[[132 120 123 123 122 116 126 148]
 [146 140 137 135 112 102 137 136]
 [128 120 116 116 125 123 114 120]
 [139 140 136 135 111 104 135 136]]
->
[[128 120 116 116 125 123 114 120]
 [132 120 123 123 122 116 126 148]
 [139 140 136 135 111 104 135 136]
 [146 140 137 135 112 102 137 136]]

[[112 100 121]
 [130 141 155]
 [132 128 125]
 [112 132 149]]
->
[[112 100 121]
 [132 128 125]
 [112 132 149]
 [130 141 155]]

[[125 122 135 121 123 114 131 121 123 131 128]
 [120 118 137 117 125 124 126 121 122 137 140]
 [122 118 121 140 122 120 136 114 121 139 140]
 [133 132 115 126 130 135 119 157 131 119 123]]
->
[[133 132 115 126 130 135 119 157 131 119 123]
 [122 118 121 140 122 120 136 114 121 139 140]
 [125 122 135 121 123 114 131 121 123 131 128]
 [120 118 137 117 125 124 126 121 122 137 140]]

[[128 127 129 117 128 127 118 124 128 130 127 130 128 128 134]
 [121 130 126 133 128 129 144 129 128 126 130 127 128 128 120]
 [113 127 127 126 128 128 125 125 127 128 126 130 128 128 156]]
->
[[121 130 126 133 128 129 144 129 128 126 130 127 128 128 120]
 [113 127 127 126 128 128 125 125 127 128 126 130 128 128 156]
 [128 127 129 117 128 127 118 124 128 130 127 130 128 128 134]]

[[142 124 121 119 133 126 121 112 130  98]
 [132 137 127 121 110 131 129 112 122 112]
 [131 121 123 114 113 111 133 125 110 138]
 [131 136 120 120 136 138 115 126 138 129]
 [138 118 136 140 140 117 136 132 125 128]]
->
[[131 136 120 120 136 138 115 126 138 129]
 [142 124 121 119 133 126 121 112 130  98]
 [131 121 123 114 113 111 133 125 110 138]
 [132 137 127 121 110 131 129 112 122 112]
 [138 118 136 140 140 117 136 132 125 128]]

[[150 124 137 123 156 109 148 125 148]
 [113 101 140 111 153 133 147 154 151]
 [156 127 138 118 122 133 130  99 143]
 [129 118 156 106 145 113 136 148 112]]
->
[[150 124 137 123 156 109 148 125 148]
 [156 127 138 118 122 133 130  99 143]
 [113 101 140 111 153 133 147 154 151]
 [129 118 156 106 145 113 136 148 112]]

[[155 103 124 120 127 130 149 151 150 134 136]
 [123 119 117 136 130 143 130 124 132 126 131]]
->
[[123 119 117 136 130 143 130 124 132 126 131]
 [155 103 124 120 127 130 149 151 150 134 136]]

[[107 156 150]
 [116 134 109]
 [141 142 115]
 [120 136 103]
 [130 128 105]]
->
[[120 136 103]
 [130 128 105]
 [116 134 109]
 [141 142 115]
 [107 156 150]]

[[151 118 133 114 136]
 [152 117 134 114 135]
 [150 118 132 114 136]
 [150 119 131 115 137]
 [149 119 130 115 138]]
->
[[149 119 130 115 138]
 [150 119 131 115 137]
 [150 118 132 114 136]
 [151 118 133 114 136]
 [152 117 134 114 135]]
---
[[123 140 110 126]
 [123 119 133 123]
 [124 101 142 128]]
->
[[124 101 142 128]
 [123 119 133 123]
 [123 140 110 126]]

[[150 144]
 [101 147]
 [102 154]
 [103 144]
 [144 140]
 [131 140]
 [137 157]
 [141 152]
 [106 149]
 [134 151]
 [ 99 148]
 [110 137]]
->
[[110 137]
 [ 99 148]
 [134 151]
 [106 149]
 [141 152]
 [137 157]
 [131 140]
 [144 140]
 [103 144]
 [102 154]
 [101 147]
 [150 144]]

[[135 100 134]
 [121 131 128]
 [146 147 129]
 [141 136 121]]
->
[[141 136 121]
 [146 147 129]
 [121 131 128]
 [135 100 134]]

[[118 139 157 127 108 132 130]
 [130 116 112 132 145 141 141]
 [108 109 141 124 128 112 128]
 [121 150 144 109 107 137 127]
 [149 136 128 137 120 142 136]
 [128 125 116 116 123 123 127]]
->
[[128 125 116 116 123 123 127]
 [149 136 128 137 120 142 136]
 [121 150 144 109 107 137 127]
 [108 109 141 124 128 112 128]
 [130 116 112 132 145 141 141]
 [118 139 157 127 108 132 130]]

[[123 128 126 112]
 [133 137 144 101]]
->
[[133 137 144 101]
 [123 128 126 112]]

[[140 146 144 145 151 152 134 110 106 135 135 113 108 143]
 [117 127 129 129 121 121 133 134 136 113 135 132 140 124]
 [134 120 116 118 124 122 123 115 111 137 121 118 115 134]
 [125 134 136 135 135 134 139 124 125 123 142 122 129 137]
 [129 130 129 130 131 130 131 122 122 127 131 123 125 133]]
->
[[129 130 129 130 131 130 131 122 122 127 131 123 125 133]
 [125 134 136 135 135 134 139 124 125 123 142 122 129 137]
 [134 120 116 118 124 122 123 115 111 137 121 118 115 134]
 [117 127 129 129 121 121 133 134 136 113 135 132 140 124]
 [140 146 144 145 151 152 134 110 106 135 135 113 108 143]]

[[128 144 127 119 123 119 121 122 124]
 [131 132 124 148 132 125 144 132 110]
 [137 128 137 135 142 122 115 146 125]
 [129 125 123 135 140 118 119 143 126]
 [118 124 133 111 128 130 123 114 123]
 [116 113 116 109 138 111 109 112 116]
 [131 140 131 139 140 116 128 108 135]
 [104 136 137 134 123 132 127 154 115]
 [127 140 126 101 131 120 128 146 122]]
->
[[127 140 126 101 131 120 128 146 122]
 [104 136 137 134 123 132 127 154 115]
 [131 140 131 139 140 116 128 108 135]
 [116 113 116 109 138 111 109 112 116]
 [118 124 133 111 128 130 123 114 123]
 [129 125 123 135 140 118 119 143 126]
 [137 128 137 135 142 122 115 146 125]
 [131 132 124 148 132 125 144 132 110]
 [128 144 127 119 123 119 121 122 124]]

[[122 131 138 120 126 136]
 [119 131 129 127 128 131]
 [124 129 105 123 121 129]
 [138 126 103 133 134 115]
 [133 128 116 125 128 126]
 [134 116 120 126 130 126]
 [126 135 108 129 126 126]
 [131 123 149 133 129 128]
 [138 124 111 136 129 117]]
->
[[138 124 111 136 129 117]
 [131 123 149 133 129 128]
 [126 135 108 129 126 126]
 [134 116 120 126 130 126]
 [133 128 116 125 128 126]
 [138 126 103 133 134 115]
 [124 129 105 123 121 129]
 [119 131 129 127 128 131]
 [122 131 138 120 126 136]]

[[137 121 126 124 128 128 106 130 130]
 [144 124 131 129 150 126 138 124 130]]
->
[[144 124 131 129 150 126 138 124 130]
 [137 121 126 124 128 128 106 130 130]]
